Each row has a name. Each piece below is followed by the name of the row it came from, unless a question asks for something else. Each question is about the rows just above it. Places in a row count from 1.

k_935: 46 156 108 112 119 112 181
k_969: 120 120 108 112 119 112 112
k_901: 51 50 150 18 43 156 162
k_403: 51 50 150 85 101 116 93
Where does 43 156 start? Give its row and place. => k_901, 5
119 112 181 begins in row and place => k_935, 5

k_435: 104 112 134 100 133 116 134 113 101 134 114 135 137 150 87 151
k_840: 187 167 119 200 119 153 114 172 197 114 162 113 112 113 178 113
k_353: 99 119 145 79 130 129 103 90 79 104 122 102 99 101 107 101
k_517: 104 112 134 100 133 116 134 113 101 134 114 135 137 136 107 134
k_606: 113 134 123 155 127 141 128 146 155 126 145 126 125 125 151 126
k_495: 127 130 135 124 126 131 109 122 124 112 130 110 111 93 193 78
k_68: 136 133 128 136 127 131 125 132 136 124 132 123 122 123 134 122
k_927: 127 130 135 124 126 131 109 122 124 112 130 110 111 112 128 109
k_888: 161 149 120 169 123 141 126 151 164 124 146 124 122 123 155 126
k_729: 123 155 127 142 128 146 128 146 155 126 145 124 126 126 100 120
Where do 104 112 134 100 133 116 134 113 101 134 114 135 137 150 87 151 appear? => k_435
Where does 134 123 155 127 141 128 146 155 126 start? Give its row and place. => k_606, 2
Where does 79 130 start? Give its row and place. => k_353, 4
128 146 155 126 145 124 126 126 100 120 begins in row and place => k_729, 7
123 155 127 141 128 146 begins in row and place => k_606, 3

k_214: 119 107 111 160 117 137 137 112 79 162 104 141 139 154 38 139 118 158
 132 96 148 165 152 159 132 112 177 120 103 120 155 114 163 125 126 137
 111 63 118 162 100 148 131 133 85 122 116 111 114 125 85 150 158 132 80
 134 92 130
k_315: 151 142 134 134 128 128 110 112 119 180 101 95 150 102 111 114 84 88 122
 117 95 130 116 99 118 148 140 121 171 165 148 94 140 97 190 125 164 83
 177 154 128 114 156 119 122 161 152 150 137 142 153 89 159 94 118 62
 138 140
k_248: 119 103 120 155 114 163 112 97 91 147 83 108 137 137 68 106 87 109 148
 96 100 127 139 105 129 142 149 132 137 177 108 101 176 91 179 105 138
 105 177 164 123 120 114 128 87 167 154 179 108 148 115 93 167 77 113
 120 130 157
Where does 123 120 114 128 87 start? Give its row and place. => k_248, 41
Row and place where 106 87 109 148 96 100 127 139 105 starts: => k_248, 16
Row and place where 137 142 starts: => k_315, 49
Row and place where 148 140 121 starts: => k_315, 26
Row and place where 119 107 111 160 117 137 starts: => k_214, 1
140 121 171 begins in row and place => k_315, 27
Where does 120 103 120 155 114 163 start? Give its row and place. => k_214, 28

k_598: 79 119 121 107 126 94 152 179
k_847: 137 146 131 122 132 125 155 123
k_764: 137 146 131 122 132 127 167 149
k_150: 131 127 167 122 146 132 137 71
k_134: 119 120 107 114 111 127 115 135
k_356: 162 128 155 114 111 127 115 139
Where does 137 146 131 122 132 127 167 start? Give its row and place. => k_764, 1
Where does 119 121 107 start? Give its row and place. => k_598, 2

k_58: 167 37 126 167 134 164 122 209 152 117
k_669: 167 37 126 167 134 122 128 122 127 123
k_372: 167 37 126 167 134 122 128 122 109 115
Row and place where 126 167 134 122 128 122 127 starts: => k_669, 3
Which row holds 167 37 126 167 134 164 122 209 152 117? => k_58
Where does 37 126 167 134 122 128 122 127 start? Give its row and place. => k_669, 2
Where does 134 164 start? Give its row and place. => k_58, 5

k_970: 141 145 119 34 137 143 142
k_754: 168 89 142 145 119 34 137
k_337: 168 89 142 145 119 132 137
k_210: 128 115 112 115 146 86 102
k_694: 149 138 106 125 116 169 144
k_946: 105 117 135 122 187 72 97
k_864: 149 134 125 136 59 170 159
Where does 105 117 135 start? Give its row and place. => k_946, 1
Row and place where 142 145 119 34 137 starts: => k_754, 3
Where does 116 169 start? Give its row and place. => k_694, 5
125 116 begins in row and place => k_694, 4

k_959: 170 104 132 136 112 169 128 119 137 109 114 128 112 142 96 129 86 130
 140 82 115 125 111 152 143 161
k_225: 118 152 164 107 178 137 160 144 111 164 157 105 59 137 170 145 193 148
 166 192 149 102 155 138 128 123
k_171: 117 97 163 152 154 108 159 71 143 97 117 163 150 90 111 108 95 73 142 94
 123 148 115 153 82 98
k_76: 93 129 123 116 129 92 109 144 126 128 120 128 185 114 160 133 155 146
 109 157 135 144 145 77 129 103
k_577: 172 94 188 117 218 196 197 119 141 137 91 126 86 159 95 120 119 130 230
 120 86 144 80 103 149 102
k_59: 123 176 86 103 106 122 91 179 95 160 158 81 98 161 160 156 170 189 93
 164 165 94 175 128 169 169
k_803: 151 156 105 118 114 148 110 142 117 145 146 111 81 154 115 142 132 144
 113 121 148 103 132 165 155 170
k_14: 141 105 158 147 162 138 168 91 144 116 131 155 85 102 93 104 97 80 156
 105 113 137 99 165 109 113
k_740: 135 124 158 89 203 159 170 166 122 160 125 104 76 152 158 137 194 148
 213 176 125 122 128 91 147 102
k_662: 123 117 124 114 140 135 121 141 143 126 101 114 183 119 133 128 127 150
 142 133 106 154 109 65 141 106
129 123 begins in row and place => k_76, 2
144 111 164 157 105 59 137 170 145 193 begins in row and place => k_225, 8

k_38: 176 96 72 182 76
k_797: 96 72 176 220 205
k_679: 176 214 72 96 74
k_295: 72 176 214 77 184
k_543: 201 94 186 120 134
k_817: 176 96 72 96 74
Where do 176 96 72 96 74 appear? => k_817
Row and place where 176 214 72 starts: => k_679, 1
Where does 176 214 72 96 start? Give its row and place. => k_679, 1

k_623: 128 138 138 78 135 142 141 186 142 123 154 185 177 134 106 167 188 190
 185 84 92 119 91 122 174
k_242: 109 154 110 134 123 118 111 100 92 93 90 87 104 126 150 140 142 94 138
 144 131 138 154 112 130
k_736: 115 79 121 117 176 236 71 164 76 91 59 145 109 119 97 80 106 99 84 90
 150 218 151 150 71
k_237: 141 186 135 138 142 128 78 138 118 135 107 71 82 122 151 95 71 71 77 173
 164 132 164 133 90
k_363: 150 154 110 134 123 118 111 100 92 93 90 87 104 126 150 140 142 94 138
 144 131 138 154 112 130
k_670: 134 123 118 111 103 92 78 138 118 135 107 185 82 122 151 128 71 71 77
 173 164 132 164 133 138
Where do 150 154 110 134 123 118 111 100 92 93 90 87 104 126 150 140 142 94 138
 144 131 138 154 112 130 appear? => k_363
141 186 135 138 142 128 78 138 begins in row and place => k_237, 1
Row and place where 135 142 141 186 142 123 154 185 starts: => k_623, 5
which: 109 154 110 134 123 118 111 100 92 93 90 87 104 126 150 140 142 94 138
 144 131 138 154 112 130 => k_242
which: 134 123 118 111 103 92 78 138 118 135 107 185 82 122 151 128 71 71 77
 173 164 132 164 133 138 => k_670

k_562: 138 216 149 165 165 76 156 126 116 114 86 146 148 127 100
k_998: 123 101 151 138 216 150 165 78 156 126 116 114 86 123 166
k_675: 124 123 111 115 122 167 87 119 190 130 155 178 146 150 167
Which row holds 123 101 151 138 216 150 165 78 156 126 116 114 86 123 166? => k_998
Row and place where 151 138 216 150 165 78 156 126 116 114 86 starts: => k_998, 3
Where does 138 216 150 165 start? Give its row and place. => k_998, 4
151 138 216 150 165 78 156 126 116 114 86 123 begins in row and place => k_998, 3
which: 138 216 149 165 165 76 156 126 116 114 86 146 148 127 100 => k_562
101 151 138 216 150 begins in row and place => k_998, 2
Where does 146 150 start? Give its row and place. => k_675, 13

k_46: 67 221 192 184 74 146 75
k_668: 67 221 192 141 74 146 75
k_430: 125 166 214 68 45 92 81
Where does 141 74 start? Give its row and place. => k_668, 4
Where does 45 92 start? Give its row and place. => k_430, 5

